Below are the code and all the weights of a small trained network. Each question names an input and a target symbol and asks about switching units off, where a switched-off unit gives its printed mean instead of its output.

import numpy as np


def w(rows, s, z=0):
    codes = np.array(rows[::2]) - 128.0
    scale = np.full(codes.shape[1], s)
    scale[-1] = z or s
    return codes * scale


def f(y):
    return y / 2 * (1 + np.tanh(0.7978845608 * (y + 0.044715 * y**3)))


def softmax(a):
    e = np.exp(a - a.max(-1, keepdims=True))
    return e / e.sum(-1, keepdims=True)


def log_softmax(a):
    a = a - a.max(-1, keepdims=True)
    return a - np.log(np.exp(a).sum(-1, keepdims=True))


def net(x, mask):
    ids = ['βγδεηθμξτφψω'.index(c) for c in x.split()]
    T = len(ids)
    res = E[ids] + P[:T]
    u = 0
    for l in range(3):
        r = res
        for j in range(2):
            rows = slice(2 * j, 2 * j + 2)
            q, k, v = (r @ M[l][rows].T for M in (Q, K, V))
            z = softmax(np.where(np.tri(T) > 0, q @ k.T / 2**0.5, -1e9)) @ v
            o = O[l][rows]
            res = res + np.where(mask[u + j], z, o[:, -1]) @ o[:, :-1]
        u += 2
        y = f(res @ A[l][:, :-1].T + A[l][:, -1])
        res = res + np.where(mask[u : u + 4], y, B[l][:, -1]) @ B[l][:, :-1]
        u += 4
    return log_softmax(res[-1] @ U[:, :-1].T + U[:, -1])


Q, K, V, O, A, B = {}, {}, {}, {}, {}, {}
E = w([
[106,96,68,49],'β',
[69,59,86,180],'γ',
[177,111,157,67],'δ',
[83,41,102,175],'ε',
[177,171,229,139],'η',
[99,44,117,177],'θ',
[157,68,93,67],'μ',
[103,107,133,74],'ξ',
[176,15,52,56],'τ',
[66,130,68,98],'φ',
[61,110,69,71],'ψ',
[7,86,185,79],'ω',
],0.015)
P = w([
[15,243,27,253],'0',
[141,96,120,12],'1',
[114,91,116,79],'2',
[86,30,215,180],'3',
[120,50,111,223],'4',
[180,127,172,108],'5',
[220,190,3,241],'6',
[201,193,111,42],'7',
[173,200,114,93],'8',
[219,176,3,173],'9',
[163,58,141,70],'10',
[173,150,97,132],'11',
[115,123,199,125],'12',
[140,179,85,112],'13',
],0.0045)
Q[0] = w([
[159,2,164,120],'0.h0',
[54,42,252,74],'0.h0',
[151,147,72,92],'0.h1',
[119,197,207,49],'0.h1',
],0.0075)
K[0] = w([
[182,254,103,248],'0.h0',
[144,91,51,64],'0.h0',
[214,131,191,153],'0.h1',
[126,134,88,107],'0.h1',
],0.0068)
V[0] = w([
[244,112,153,15],'0.h0',
[108,54,74,128],'0.h0',
[39,132,2,104],'0.h1',
[131,120,146,127],'0.h1',
],0.0073)
O[0] = w([
[175,84,72,154,102],'0.h0',
[175,151,43,157,242],'0.h0',
[255,232,94,228,253],'0.h1',
[188,119,155,83,123],'0.h1',
],0.0079,0.0054)
A[0] = w([
[252,143,144,123,252],'0.n0',
[158,65,104,81,81],'0.n1',
[132,115,129,189,123],'0.n2',
[137,192,46,182,251],'0.n3',
],0.011,0.0027)
B[0] = w([
[2,100,188,158,214],'0.n0',
[141,195,149,186,164],'0.n1',
[92,199,114,47,146],'0.n2',
[92,101,181,129,250],'0.n3',
],0.0086,0.012)
Q[1] = w([
[108,23,175,113],'1.h0',
[101,213,130,127],'1.h0',
[171,148,105,2],'1.h1',
[173,142,184,200],'1.h1',
],0.013)
K[1] = w([
[138,126,104,137],'1.h0',
[93,110,69,132],'1.h0',
[193,10,145,31],'1.h1',
[140,130,137,155],'1.h1',
],0.012)
V[1] = w([
[103,160,250,91],'1.h0',
[5,126,121,120],'1.h0',
[138,81,108,69],'1.h1',
[138,76,75,141],'1.h1',
],0.011)
O[1] = w([
[165,142,119,156,161],'1.h0',
[116,112,116,254,249],'1.h0',
[86,35,82,253,24],'1.h1',
[41,38,203,184,77],'1.h1',
],0.0072,0.011)
A[1] = w([
[29,254,142,62,50],'1.n0',
[99,108,9,248,205],'1.n1',
[91,144,75,29,180],'1.n2',
[68,143,82,88,1],'1.n3',
],0.0066,0.0025)
B[1] = w([
[195,39,69,45,225],'1.n0',
[132,106,227,35,255],'1.n1',
[162,118,167,255,131],'1.n2',
[222,169,70,96,106],'1.n3',
],0.0057,0.0051)
Q[2] = w([
[254,165,85,171],'2.h0',
[125,112,128,121],'2.h0',
[140,211,78,145],'2.h1',
[53,226,84,194],'2.h1',
],0.0077)
K[2] = w([
[24,83,142,81],'2.h0',
[209,130,217,69],'2.h0',
[107,141,165,2],'2.h1',
[95,64,83,113],'2.h1',
],0.0083)
V[2] = w([
[46,33,201,178],'2.h0',
[78,40,135,76],'2.h0',
[195,129,2,195],'2.h1',
[173,184,108,194],'2.h1',
],0.0067)
O[2] = w([
[34,60,198,192,87],'2.h0',
[73,95,234,69,2],'2.h0',
[164,88,70,75,26],'2.h1',
[102,254,176,101,198],'2.h1',
],0.0071,0.0031)
A[2] = w([
[84,10,170,132,165],'2.n0',
[189,39,35,204,78],'2.n1',
[130,174,217,84,154],'2.n2',
[47,254,130,169,253],'2.n3',
],0.0074,0.0028)
B[2] = w([
[134,175,150,50,239],'2.n0',
[81,166,137,146,117],'2.n1',
[104,142,2,233,165],'2.n2',
[162,5,157,149,254],'2.n3',
],0.0099,0.0088)
U = w([
[106,164,115,253,91],'β',
[139,153,126,114,233],'γ',
[97,132,136,85,139],'δ',
[119,126,111,147,130],'ε',
[105,193,151,140,3],'η',
[134,75,106,131,113],'θ',
[95,134,134,121,90],'μ',
[119,110,120,145,140],'ξ',
[82,128,147,142,183],'τ',
[149,128,111,66,104],'φ',
[138,164,150,122,143],'ψ',
[113,123,89,136,128],'ω',
],0.011,0.0029)

Each question gives the input, a string of symbols that net reads in full, and the target symbol t.
The units are the heads (2 rows each of Q, K, V and O) and the neurons (one row each of A and B). Each row of codes is followed by its name. A weight is (code - 128) times the scale printed after its matrix; where a second scale follows, it is the last column's (O, A, B and U).
mask holds one flag per unit, layer by layer, with each layer's heads first. A switched-off unit (its flag False) gives its mean, the last column of its rows in O or B, instead of its output. The means were averaged over made-up inputs and are rounded, as every weight is.
A unit's drop is (log p(t) with every unit on - log p(t) with that unit switched off) / (log p(t) with every unit on - log p(t) with every unit switched off).
The circuit of an input: a set's keep is (log p(t) with only the set's units on - log p(t) with every unit switched off) / (log p(t) with every unit on - log p(t) with every unit switched off). Starting from the 12 units with the biggest drops (on a tie, the unit counted first), units are removed one at a time, each time the one whose removal leaves the highest keep (on an exact tie, the one counted first), for as long as the keep stays at least 0.8.
circuit, biggest first: the units of the circuit, biggest drop first
unit that matters most: the unit with the biggest drop
k most important neurons: the k neurons with the biggest drops, biggest first
k most important neurons of layer l: the k neurons of layer l with the biggest drops, biggest first
heads that matter: for each layer, one digit per head in row order, 1 if its drop is at least 0.15 and else 0, layers parted by /
input φ μ θ τ, target φ: unit that matters most -> 1.h1
input β γ γ τ θ ξ, target β: circuit, biggest first -> (2.n0; 2.n2)
input φ φ φ, target φ: circuit, biggest first -> (1.h1; 0.h1; 1.n0; 2.h0)
input δ τ φ μ γ γ τ ω μ τ δ, target τ: circuit, biggest first -> (1.h1; 0.n0; 2.h0; 0.h1)
input β φ β, target β: circuit, biggest first -> (0.h1; 0.n3; 1.h0; 0.n0)
input φ ε β φ τ ξ, target φ: 3 most important neurons -> (1.n0; 1.n1; 0.n3)
input φ μ δ τ θ, target φ: 2 most important neurons -> (0.n3; 0.n1)
input β τ δ, target β: circuit, biggest first -> (0.n0; 2.n0; 2.n2)
input β β φ τ γ φ τ δ, target β: circuit, biggest first -> (2.n2; 0.n0)
input β β μ, target β: heads that matter -> 01 / 10 / 00
input τ γ β τ ω φ β, target τ: heads that matter -> 00 / 01 / 10
input τ ψ ε, target τ: circuit, biggest first -> (2.h0; 1.h1; 1.n1)
input τ β ω φ β γ β ε, target τ: circuit, biggest first -> (1.h1; 2.h0; 0.n1; 1.n1)
input τ τ ξ, target τ: circuit, biggest first -> (2.h0; 1.h1)
input β γ γ ξ τ τ, target β: circuit, biggest first -> (0.n1; 2.n0; 1.n0)
input τ ω δ θ φ β τ θ β τ τ φ ξ θ, target τ: 2 most important neurons -> (1.n0; 0.n0)
input τ β τ γ, target τ: unit that matters most -> 2.h0
input τ ω τ ε φ γ γ φ β δ ξ, target τ: 2 most important neurons -> (0.n1; 0.n0)
input β τ ψ φ, target β: 3 most important neurons of layer 0 -> (0.n0; 0.n3; 0.n1)
input τ ω γ β, target τ: circuit, biggest first -> (1.h1; 2.h0)
input τ ω φ η, target β: most important neuron of layer 0 -> (0.n3)
input τ γ μ ξ β τ τ ξ δ γ ξ φ, target τ: 2 most important neurons -> (0.n0; 1.n0)
input τ τ γ μ μ φ ω τ φ ψ θ ε φ φ, target τ: heads that matter -> 10 / 01 / 10
input β ξ μ, target β: 3 most important neurons of layer 0 -> (0.n0; 0.n1; 0.n3)
